Below are the code and all the weights of a small trained network. Each question names an input and a class and asks about switching units off, where a switched-off unit gives its printed mean instead of its output.

import numpy as np


def w(rows, s, z=0):
    codes = np.array(rows[::2]) - 128.0
    scale = np.full(codes.shape[1], s)
    scale[-1] = z or s
    return codes * scale


def f(y):
    return y / 2 * (1 + np.tanh(0.7978845608 * (y + 0.044715 * y**3)))


def log_softmax(a):
    a = a - a.max(-1, keepdims=True)
    return a - np.log(np.exp(a).sum(-1, keepdims=True))


def net(x, mask):
    res = np.array(x, float).reshape(1, 3) / 4 @ E
    y = f(res @ A[0][:, :-1].T + A[0][:, -1])
    res = res + np.where(mask, y, B[0][:, -1]) @ B[0][:, :-1]
    return log_softmax(res[-1] @ U[:, :-1].T + U[:, -1])


A, B = {}, {}
E = w([
[104,102,141,87,135,108,224,167,251,121,170],'x0',
[176,215,193,98,82,121,189,26,189,166,24],'x1',
[111,34,159,108,162,68,50,73,173,195,108],'x2',
],0.012)
A[0] = w([
[135,138,133,120,127,115,200,119,220,137,122,3],'n1',
[142,172,171,137,111,128,144,75,141,142,93,62],'n2',
[124,91,160,125,117,91,90,46,185,158,90,166],'n3',
[130,109,146,121,126,98,101,83,163,151,103,86],'n4',
[135,204,143,113,118,119,161,45,171,144,68,57],'n5',
[132,254,129,132,100,142,204,136,108,107,116,147],'n6',
[146,192,130,132,121,131,84,61,66,143,77,26],'n7',
],0.019,0.0029)
B[0] = w([
[67,157,232,138,26,91,193,109,205,99,128,210],'n1',
[122,90,96,162,115,106,69,188,54,128,175,209],'n2',
[198,156,103,96,217,205,111,78,133,169,87,246],'n3',
[144,149,117,164,151,150,150,55,75,143,66,198],'n4',
[100,76,55,127,132,99,87,241,84,82,208,251],'n5',
[199,143,106,115,228,193,100,26,109,192,48,232],'n6',
[65,149,229,119,34,83,228,121,251,97,138,228],'n7',
],0.011,0.026)
U = w([
[205,140,79,105,208,166,100,9,118,203,48,165],'0',
[99,69,25,158,96,43,55,227,75,108,224,196],'1',
[45,149,255,132,23,64,183,55,219,118,119,5],'2',
],0.0083,0.0023)

Each question gives the input, the list of numbers given to net, and the class t.
The units are the neurons (one row each of A and B). Each row of codes is followed by its name. A weight is (code - 128) times the scale printed after its matrix; where a second scale follows, it is the last column's (A, B and U).
mask holds one flag per neuron, in row order. A switched-off neuron (its flag False) gives its mean, the last column of its row in B, instead of its output. The means were averaged over made-up inputs and are rounded, as every weight is.
A unit's drop is (log p(t) with every unit on - log p(t) with that unit switched off) / (log p(t) with every unit on - log p(t) with every unit switched off).
The circuit of an input: a set's keep is (log p(t) with only the set's units on - log p(t) with every unit switched off) / (log p(t) with every unit on - log p(t) with every unit switched off). Starting from all 7 units, units are removed one at a time, each time the one whose removal leaves the highest keep (on an exact tie, the one counted first), for as long as the keep stays at least 0.8.
circuit, biggest first: the units of the circuit, biggest drop first
top k neurons: the k neurons with the biggest drops, biggest first
drop of u: that unit's drop, to one decimal
input [2,1,-1], class 2: top 4 neurons => (n3, n5, n2, n4)
input [-2,-3,2], class 1: top 2 neurons => (n6, n3)
input [5,4,-5], class 0: top 2 neurons => (n6, n7)
input [-3,2,0], class 2: circuit, biggest first => (n7)
input [2,5,4], class 1: top 3 neurons => (n5, n6, n2)
input [-1,7,-2], class 1: top 2 neurons => (n5, n2)
input [-6,6,-4], class 1: top 4 neurons => (n5, n2, n1, n3)
input [-3,1,-1], class 2: top 2 neurons => (n3, n5)
input [3,-2,-1], class 2: top 4 neurons => (n5, n6, n2, n3)
input [-2,-4,0], class 1: top 4 neurons => (n6, n3, n7, n1)
input [-7,6,-2], class 2: top 2 neurons => (n7, n6)
input [-6,8,7], class 1: top 3 neurons => (n5, n2, n6)
input [-8,7,-7], class 2: top 3 neurons => (n7, n3, n6)
input [1,-5,-6], class 0: circuit, biggest first => (n5)
input [-7,5,4], class 2: drop of n7 => 4.6
input [-5,6,2], class 1: drop of n2 => 0.5
input [-8,-1,1], class 2: drop of n7 => 0.0
